Below are the code and all the weights of a small trained network. Each question names an input and a class and asks about switching units off, where a switched-off unit gives its printed mean instead of its output.

import numpy as np


def w(rows, s, z=0):
    codes = np.array(rows[::2]) - 128.0
    scale = np.full(codes.shape[1], s)
    scale[-1] = z or s
    return codes * scale


def norm(h):
    return h / np.sqrt((h * h).mean(-1, keepdims=True) + 1e-5)


def f(y):
    return np.maximum(y, 0)


def log_softmax(a):
    a = a - a.max(-1, keepdims=True)
    return a - np.log(np.exp(a).sum(-1, keepdims=True))


def net(x, mask):
    res = np.array(x, float).reshape(1, 8) / 4 @ E
    u = 0
    for l in range(2):
        y = f(norm(res) @ A[l][:, :-1].T + A[l][:, -1])
        res = res + np.where(mask[u : u + 16], y, B[l][:, -1]) @ B[l][:, :-1]
        u += 16
    return log_softmax(norm(res)[-1] @ U[:, :-1].T + U[:, -1])


A, B = {}, {}
E = w([
[75,80,88,131,152],'x0',
[72,75,122,76,55],'x1',
[114,100,137,173,184],'x2',
[4,189,117,81,190],'x3',
[103,90,33,78,112],'x4',
[131,186,108,215,67],'x5',
[169,174,102,153,160],'x6',
[116,97,33,143,94],'x7',
],0.0023)
A[0] = w([
[134,90,157,119,138,72],'0.n1',
[152,90,102,142,146,120],'0.n2',
[135,86,207,128,137,62],'0.n3',
[234,139,236,120,156,127],'0.n4',
[103,254,173,193,51,172],'0.n5',
[66,191,108,47,174,4],'0.n6',
[169,147,63,234,207,116],'0.n7',
[107,103,217,132,149,63],'0.n8',
[81,115,150,171,165,104],'0.n9',
[180,134,181,47,61,151],'0.n10',
[155,127,73,139,72,56],'0.n11',
[164,129,157,99,98,162],'0.n12',
[118,177,146,154,102,150],'0.n13',
[75,108,157,85,162,65],'0.n14',
[219,146,158,188,162,137],'0.n15',
[197,99,78,153,31,23],'0.n16',
],0.0062,0.0013)
B[0] = w([
[151,134,155,116,93,153],'0.n1',
[194,177,154,142,86,158],'0.n2',
[143,110,196,127,65,180],'0.n3',
[193,56,119,253,195,253],'0.n4',
[225,38,227,67,118,226],'0.n5',
[65,177,132,140,254,200],'0.n6',
[245,95,161,190,186,212],'0.n7',
[101,79,168,117,44,184],'0.n8',
[158,135,60,66,98,166],'0.n9',
[203,177,76,201,152,214],'0.n10',
[141,144,87,77,65,173],'0.n11',
[149,132,110,167,151,177],'0.n12',
[167,97,163,106,134,166],'0.n13',
[83,135,146,62,157,182],'0.n14',
[139,65,203,183,190,223],'0.n15',
[16,200,73,137,60,211],'0.n16',
],0.0099,0.0041)
A[1] = w([
[82,54,196,75,48,21],'1.n1',
[68,155,123,146,103,90],'1.n2',
[120,126,126,103,129,112],'1.n3',
[142,169,98,152,146,119],'1.n4',
[140,86,107,85,151,146],'1.n5',
[177,126,104,89,65,127],'1.n6',
[107,71,165,1,57,24],'1.n7',
[215,121,138,121,167,85],'1.n8',
[131,174,35,165,68,5],'1.n9',
[112,100,124,148,124,85],'1.n10',
[205,120,144,87,176,109],'1.n11',
[156,98,118,95,152,153],'1.n12',
[120,227,19,194,42,34],'1.n13',
[61,162,77,75,219,67],'1.n14',
[52,169,95,129,177,64],'1.n15',
[208,132,137,118,164,102],'1.n16',
],0.0051,0.0012)
B[1] = w([
[150,148,163,40,109,178],'1.n1',
[165,137,110,149,167,153],'1.n2',
[126,143,141,144,121,142],'1.n3',
[78,85,149,118,76,159],'1.n4',
[143,167,144,142,105,167],'1.n5',
[91,182,136,165,111,182],'1.n6',
[152,225,183,80,83,188],'1.n7',
[101,105,137,193,78,255],'1.n8',
[119,134,54,133,71,191],'1.n9',
[139,130,130,118,128,137],'1.n10',
[113,134,123,198,79,235],'1.n11',
[132,146,135,148,105,180],'1.n12',
[130,159,9,141,74,223],'1.n13',
[78,159,150,152,181,224],'1.n14',
[108,147,128,153,190,187],'1.n15',
[123,112,127,184,98,239],'1.n16',
],0.013,0.0029)
U = w([
[213,61,190,232,136,188],'0',
[129,50,90,32,165,8],'1',
[31,189,131,107,254,155],'2',
[135,162,192,10,93,137],'3',
[119,174,7,138,51,174],'4',
[131,64,112,49,148,3],'5',
],0.0093,0.0059)

Each question gives the input, the list of numbers given to net, and the class t.
The units are the neurons (one row each of A and B). Each row of codes is followed by its name. A weight is (code - 128) times the scale printed after its matrix; where a second scale follows, it is the last column's (A, B and U).
mask holds one flag per neuron, layer by layer. A switched-off neuron (its flag False) gives its mean, the last column of its row in B, instead of its output. The means were averaged over made-up inputs and are rounded, as every weight is.
A unit's drop is (log p(t) with every unit on - log p(t) with that unit switched off) / (log p(t) with every unit on - log p(t) with every unit switched off).
The circuit of an input: a set's keep is (log p(t) with only the set's units on - log p(t) with every unit switched off) / (log p(t) with every unit on - log p(t) with every unit switched off). Starting from the 12 units with the biggest drops (on a tie, the unit counted first), units are removed one at a time, each time the one whose removal leaves the highest keep (on an exact tie, the one counted first), for as long as the keep stays at least 0.8.
circuit, biggest first: the units of the circuit, biggest drop first
top k neurons: the k neurons with the biggest drops, biggest first
k most important neurons of layer l: the k neurons of layer l with the biggest drops, biggest first
drop of u: that unit's drop, to one decimal
input [4,-5,0,4,5,7,-6,5], class 4: circuit, biggest first : (0.n4)
input [-2,7,0,-2,-2,-7,-5,1], class 3: circuit, biggest first : (0.n4; 1.n1)
input [4,0,-5,-6,-4,7,-4,3], class 3: circuit, biggest first : (0.n5; 0.n4; 0.n16; 1.n1)
input [-2,8,7,-2,4,-4,3,-1], class 3: circuit, biggest first : (0.n4; 0.n7; 1.n1)
input [-8,-1,-6,1,2,1,1,5], class 4: top 2 neurons : (0.n16; 0.n10)
input [8,3,-4,0,6,6,-3,-8], class 2: top 3 neurons : (0.n5; 0.n8; 0.n3)
input [-7,5,-4,0,-6,2,-8,7], class 4: top 3 neurons : (0.n10; 0.n16; 0.n15)
input [5,0,8,3,3,8,-1,6], class 4: 3 most important neurons of layer 0 : (0.n15; 0.n4; 0.n5)
input [-4,8,-2,5,6,6,-8,-6], class 3: 3 most important neurons of layer 0 : (0.n4; 0.n7; 0.n5)
input [-7,1,-1,3,6,-1,-7,5], class 2: top 3 neurons : (0.n6; 1.n14; 1.n15)
input [0,8,6,-2,2,-3,2,-2], class 3: top 2 neurons : (0.n4; 0.n7)
input [-3,4,5,7,4,-4,-6,-8], class 3: 2 most important neurons of layer 0 : (0.n4; 0.n8)
input [-1,5,-2,-7,8,7,-7,-4], class 4: drop of 0.n7 : 0.0
input [0,5,5,1,2,-3,-4,7], class 2: drop of 0.n4 : 0.2
input [3,6,-6,8,-8,-4,6,-4], class 2: circuit, biggest first : (0.n6)
input [4,0,-5,3,1,6,-4,3], class 3: drop of 0.n5 : 0.2
